Here is a tiny trained network, its code and every weight. The questions are about switching its units off for an input and a class, where a switched-off unit gives its printed mean instead of its output.

import numpy as np


def w(rows, s, z=0):
    codes = np.array(rows[::2]) - 128.0
    scale = np.full(codes.shape[1], s)
    scale[-1] = z or s
    return codes * scale


def norm(h):
    return h / np.sqrt((h * h).mean(-1, keepdims=True) + 1e-5)


def f(y):
    return y / 2 * (1 + np.tanh(0.7978845608 * (y + 0.044715 * y**3)))


def log_softmax(a):
    a = a - a.max(-1, keepdims=True)
    return a - np.log(np.exp(a).sum(-1, keepdims=True))


def net(x, mask):
    res = np.array(x, float).reshape(1, 5) / 4 @ E
    u = 0
    for l in range(3):
        y = f(norm(res) @ A[l][:, :-1].T + A[l][:, -1])
        res = res + np.where(mask[u : u + 7], y, B[l][:, -1]) @ B[l][:, :-1]
        u += 7
    return log_softmax(norm(res)[-1] @ U[:, :-1].T + U[:, -1])


A, B = {}, {}
E = w([
[114,146,126],'x0',
[129,126,128],'x1',
[129,129,128],'x2',
[1,87,199],'x3',
[177,178,235],'x4',
],0.0089)
A[0] = w([
[146,161,204,120],'L0N0',
[217,86,222,83],'L0N1',
[61,61,196,112],'L0N2',
[111,102,56,249],'L0N3',
[217,1,184,64],'L0N4',
[165,133,159,5],'L0N5',
[96,100,150,19],'L0N6',
],0.0078,0.0032)
B[0] = w([
[140,219,91,179],'L0N0',
[98,220,87,184],'L0N1',
[26,9,225,227],'L0N2',
[106,87,41,254],'L0N3',
[132,119,130,129],'L0N4',
[162,182,165,102],'L0N5',
[124,2,209,109],'L0N6',
],0.0056,0.0033)
A[1] = w([
[175,154,199,182],'L1N0',
[247,148,125,141],'L1N1',
[92,148,153,137],'L1N2',
[124,138,219,157],'L1N3',
[223,185,51,253],'L1N4',
[116,137,96,117],'L1N5',
[150,19,62,179],'L1N6',
],0.013,0.0063)
B[1] = w([
[203,142,184,163],'L1N0',
[2,191,189,183],'L1N1',
[160,93,121,141],'L1N2',
[233,125,76,164],'L1N3',
[99,218,127,248],'L1N4',
[197,69,153,133],'L1N5',
[149,102,81,195],'L1N6',
],0.009,0.013)
A[2] = w([
[114,98,144,70],'L2N0',
[171,157,223,161],'L2N1',
[4,143,86,186],'L2N2',
[120,155,212,133],'L2N3',
[160,117,29,11],'L2N4',
[160,139,57,1],'L2N5',
[174,194,70,167],'L2N6',
],0.014,0.0038)
B[2] = w([
[151,149,148,127],'L2N0',
[139,30,231,213],'L2N1',
[232,6,41,255],'L2N2',
[181,118,216,186],'L2N3',
[100,225,213,166],'L2N4',
[151,255,159,143],'L2N5',
[35,167,68,229],'L2N6',
],0.0092,0.0077)
U = w([
[86,183,51,254],'0',
[101,6,80,27],'1',
[101,243,222,60],'2',
[144,77,244,171],'3',
],0.02,0.0015)

Each question gives the input, the list of numbers given to net, and the class t.
The units are the neurons (one row each of A and B). Each row of codes is followed by its name. A weight is (code - 128) times the scale printed after its matrix; where a second scale follows, it is the last column's (A, B and U).
mask holds one flag per neuron, layer by layer. A switched-off neuron (its flag False) gives its mean, the last column of its row in B, instead of its output. The means were averaged over made-up inputs and are rounded, as every weight is.
A unit's drop is (log p(t) with every unit on - log p(t) with that unit switched off) / (log p(t) with every unit on - log p(t) with every unit switched off).
The circuit of an input: a set's keep is (log p(t) with only the set's units on - log p(t) with every unit switched off) / (log p(t) with every unit on - log p(t) with every unit switched off). Starting from the 12 units with the biggest drops (on a tie, the unit counted first), units are removed one at a time, each time the one whose removal leaves the highest keep (on an exact tie, the one counted first), for as long as the keep stays at least 0.8.
units of the circuit, in order: the units of the circuit, biggest drop first
k most important neurons: the k neurons with the biggest drops, biggest first
k most important neurons of layer l: the k neurons of layer l with the biggest drops, biggest first
drop of u: that unit's drop, to one decimal
input [7,-1,4,2,5], class 3: units of the circuit, in order => [L1N4]
input [-7,5,-4,2,0], class 1: 2 most important neurons of layer 2 => [L2N1; L2N3]
input [-3,1,-5,1,5], class 3: 3 most important neurons of layer 2 => [L2N1; L2N4; L2N5]
input [-4,7,5,7,-1], class 1: 2 most important neurons => [L1N0; L2N1]
input [-7,6,3,8,0], class 1: units of the circuit, in order => [L2N4; L1N1]
input [-7,-4,5,0,-6], class 0: 2 most important neurons => [L1N1; L0N2]
input [-1,1,1,2,5], class 3: 2 most important neurons => [L1N4; L2N1]
input [-7,-7,-2,5,0], class 1: 2 most important neurons of layer 1 => [L1N0; L1N5]
input [6,-7,-2,5,0], class 1: drop of L1N0 => 0.4
input [-5,6,-5,-8,3], class 2: drop of L1N1 => 0.1
input [5,2,-8,2,7], class 3: drop of L1N4 => 0.2
